Here is a tiny trained network, its code and every weight. The questions are about switching its units off for an input and a class, where a switched-off unit gives its printed mean instead of its output.

import numpy as np


def w(rows, s, z=0):
    codes = np.array(rows[::2]) - 128.0
    scale = np.full(codes.shape[1], s)
    scale[-1] = z or s
    return codes * scale


def norm(h):
    return h / np.sqrt((h * h).mean(-1, keepdims=True) + 1e-5)


def f(y):
    return y / 2 * (1 + np.tanh(0.7978845608 * (y + 0.044715 * y**3)))


def log_softmax(a):
    a = a - a.max(-1, keepdims=True)
    return a - np.log(np.exp(a).sum(-1, keepdims=True))


def net(x, mask):
    res = np.array(x, float).reshape(1, 3) / 4 @ E
    u = 0
    for l in range(3):
        y = f(norm(res) @ A[l][:, :-1].T + A[l][:, -1])
        res = res + np.where(mask[u : u + 9], y, B[l][:, -1]) @ B[l][:, :-1]
        u += 9
    return log_softmax(norm(res)[-1] @ U[:, :-1].T + U[:, -1])


A, B = {}, {}
E = w([
[173,240,168,111,175,85],'x0',
[88,108,129,231,158,43],'x1',
[254,133,111,204,81,143],'x2',
],0.012)
A[0] = w([
[116,223,180,133,143,123,111],'0.n0',
[141,105,57,123,114,95,20],'0.n1',
[55,77,117,197,87,226,252],'0.n2',
[238,98,142,151,172,176,134],'0.n3',
[51,150,92,30,137,25,54],'0.n4',
[145,102,176,61,99,142,32],'0.n5',
[173,162,173,93,154,116,68],'0.n6',
[109,116,95,254,212,125,156],'0.n7',
[132,121,156,187,175,148,22],'0.n8',
],0.0073,0.0039)
B[0] = w([
[71,187,127,176,55,177,182],'0.n0',
[123,123,136,114,93,85,108],'0.n1',
[119,255,156,157,121,157,254],'0.n2',
[124,79,167,92,193,179,193],'0.n3',
[159,92,193,142,160,179,186],'0.n4',
[115,117,35,154,200,142,126],'0.n5',
[97,182,119,163,139,178,148],'0.n6',
[162,142,22,39,150,138,218],'0.n7',
[130,115,107,109,157,125,114],'0.n8',
],0.0082,0.0053)
A[1] = w([
[148,127,160,110,114,196,238],'1.n0',
[148,80,202,127,189,168,56],'1.n1',
[100,107,74,179,144,7,9],'1.n2',
[114,73,89,219,158,23,60],'1.n3',
[159,142,175,185,172,36,2],'1.n4',
[181,208,144,69,177,15,60],'1.n5',
[254,77,205,200,52,68,46],'1.n6',
[63,55,79,182,51,168,24],'1.n7',
[52,146,144,138,178,185,133],'1.n8',
],0.0091,0.0038)
B[1] = w([
[100,155,69,155,157,76,255],'1.n0',
[101,137,83,150,124,108,127],'1.n1',
[136,116,68,123,229,163,177],'1.n2',
[101,128,54,97,186,193,187],'1.n3',
[95,133,124,96,116,237,163],'1.n4',
[118,165,133,196,79,100,215],'1.n5',
[134,65,187,126,192,92,199],'1.n6',
[105,249,217,191,68,194,173],'1.n7',
[186,91,133,146,108,69,230],'1.n8',
],0.011,0.0054)
A[2] = w([
[89,119,156,123,79,204,118],'2.n0',
[80,15,134,147,159,214,128],'2.n1',
[21,83,202,73,146,86,59],'2.n2',
[208,131,60,191,129,49,152],'2.n3',
[101,100,162,193,164,68,177],'2.n4',
[224,48,151,175,111,177,115],'2.n5',
[179,142,96,7,85,184,3],'2.n6',
[159,112,114,123,67,67,129],'2.n7',
[151,165,81,75,83,103,108],'2.n8',
],0.012,0.0038)
B[2] = w([
[129,198,147,165,143,51,167],'2.n0',
[149,184,118,113,88,90,187],'2.n1',
[255,53,215,81,131,173,198],'2.n2',
[82,70,158,84,80,126,255],'2.n3',
[140,137,67,103,113,169,218],'2.n4',
[140,116,193,46,172,113,206],'2.n5',
[89,97,20,208,206,128,172],'2.n6',
[67,152,88,95,135,119,121],'2.n7',
[88,58,97,134,133,123,155],'2.n8',
],0.012,0.0063)
U = w([
[188,69,191,59,154,154,195],'0',
[105,134,5,132,190,160,186],'1',
[122,224,172,180,74,131,241],'2',
[59,73,108,88,50,119,185],'3',
[116,93,135,161,123,97,8],'4',
[120,94,134,156,121,91,18],'5',
[115,84,141,173,119,107,16],'6',
[106,96,143,160,128,118,2],'7',
],0.028,0.007)

Each question gives the input, the list of numbers given to net, and the class t.
The units are the neurons (one row each of A and B). Each row of codes is followed by its name. A weight is (code - 128) times the scale printed after its matrix; where a second scale follows, it is the last column's (A, B and U).
mask holds one flag per neuron, layer by layer. A switched-off neuron (its flag False) gives its mean, the last column of its row in B, instead of its output. The means were averaged over made-up inputs and are rounded, as every weight is.
A unit's drop is (log p(t) with every unit on - log p(t) with that unit switched off) / (log p(t) with every unit on - log p(t) with every unit switched off).
The circuit of an input: a set's keep is (log p(t) with only the set's units on - log p(t) with every unit switched off) / (log p(t) with every unit on - log p(t) with every unit switched off). Starting from the 12 units with the biggest drops (on a tie, the unit counted first), units are removed one at a time, each time the one whose removal leaves the highest keep (on an exact tie, the one counted first), for as long as the keep stays at least 0.8.
circuit, biggest first: the units of the circuit, biggest drop first
most important unit: the unit with the biggest drop
k most important neurons: the k neurons with the biggest drops, biggest first
k most important neurons of layer l: the k neurons of layer l with the biggest drops, biggest first
drop when u is switched off: that unit's drop, to one decimal
input [-3,5,-5], class 0: circuit, biggest first -> (2.n2)
input [-8,-5,6], class 2: circuit, biggest first -> (1.n7; 2.n0)
input [-8,2,8], class 0: 3 most important neurons -> (2.n5; 1.n6; 0.n0)
input [4,7,7], class 0: 2 most important neurons -> (1.n0; 1.n6)
input [7,-6,-5], class 2: 2 most important neurons -> (0.n7; 1.n5)
input [1,-2,-3], class 3: 3 most important neurons -> (1.n8; 1.n0; 2.n3)
input [0,1,0], class 3: 2 most important neurons -> (2.n3; 1.n5)
input [1,3,-3], class 3: 3 most important neurons -> (1.n8; 0.n7; 1.n6)
input [6,-6,-4], class 1: 2 most important neurons of layer 2 -> (2.n8; 2.n6)
input [-8,-1,-8], class 0: 2 most important neurons of layer 1 -> (1.n8; 1.n5)
input [-7,5,6], class 2: 3 most important neurons -> (1.n7; 1.n8; 0.n2)
input [2,3,2], class 3: 2 most important neurons -> (0.n7; 2.n3)
input [-4,-8,-8], class 0: 2 most important neurons -> (2.n2; 0.n7)
input [-3,6,-6], class 0: 2 most important neurons -> (2.n2; 1.n0)
input [6,7,6], class 1: 3 most important neurons of layer 1 -> (1.n3; 1.n8; 1.n2)
input [0,3,1], class 3: 2 most important neurons -> (0.n7; 2.n3)
input [-3,3,1], class 3: circuit, biggest first -> (2.n3)
input [8,3,-8], class 0: 3 most important neurons -> (2.n2; 0.n2; 0.n4)
input [8,3,8], class 0: 3 most important neurons of layer 1 -> (1.n6; 1.n7; 1.n0)
input [-3,7,5], class 1: most important unit -> 1.n3
input [5,-4,1], class 2: 2 most important neurons of layer 2 -> (2.n4; 2.n6)
input [-2,0,0], class 3: 2 most important neurons -> (0.n2; 1.n7)
input [-8,6,7], class 2: 3 most important neurons of layer 1 -> (1.n7; 1.n8; 1.n3)
input [-2,1,-6], class 0: drop when 2.n2 is switched off -> 1.0
input [-6,4,4], class 2: drop when 1.n1 is switched off -> 0.0
input [-5,3,-2], class 2: drop when 1.n7 is switched off -> 0.8
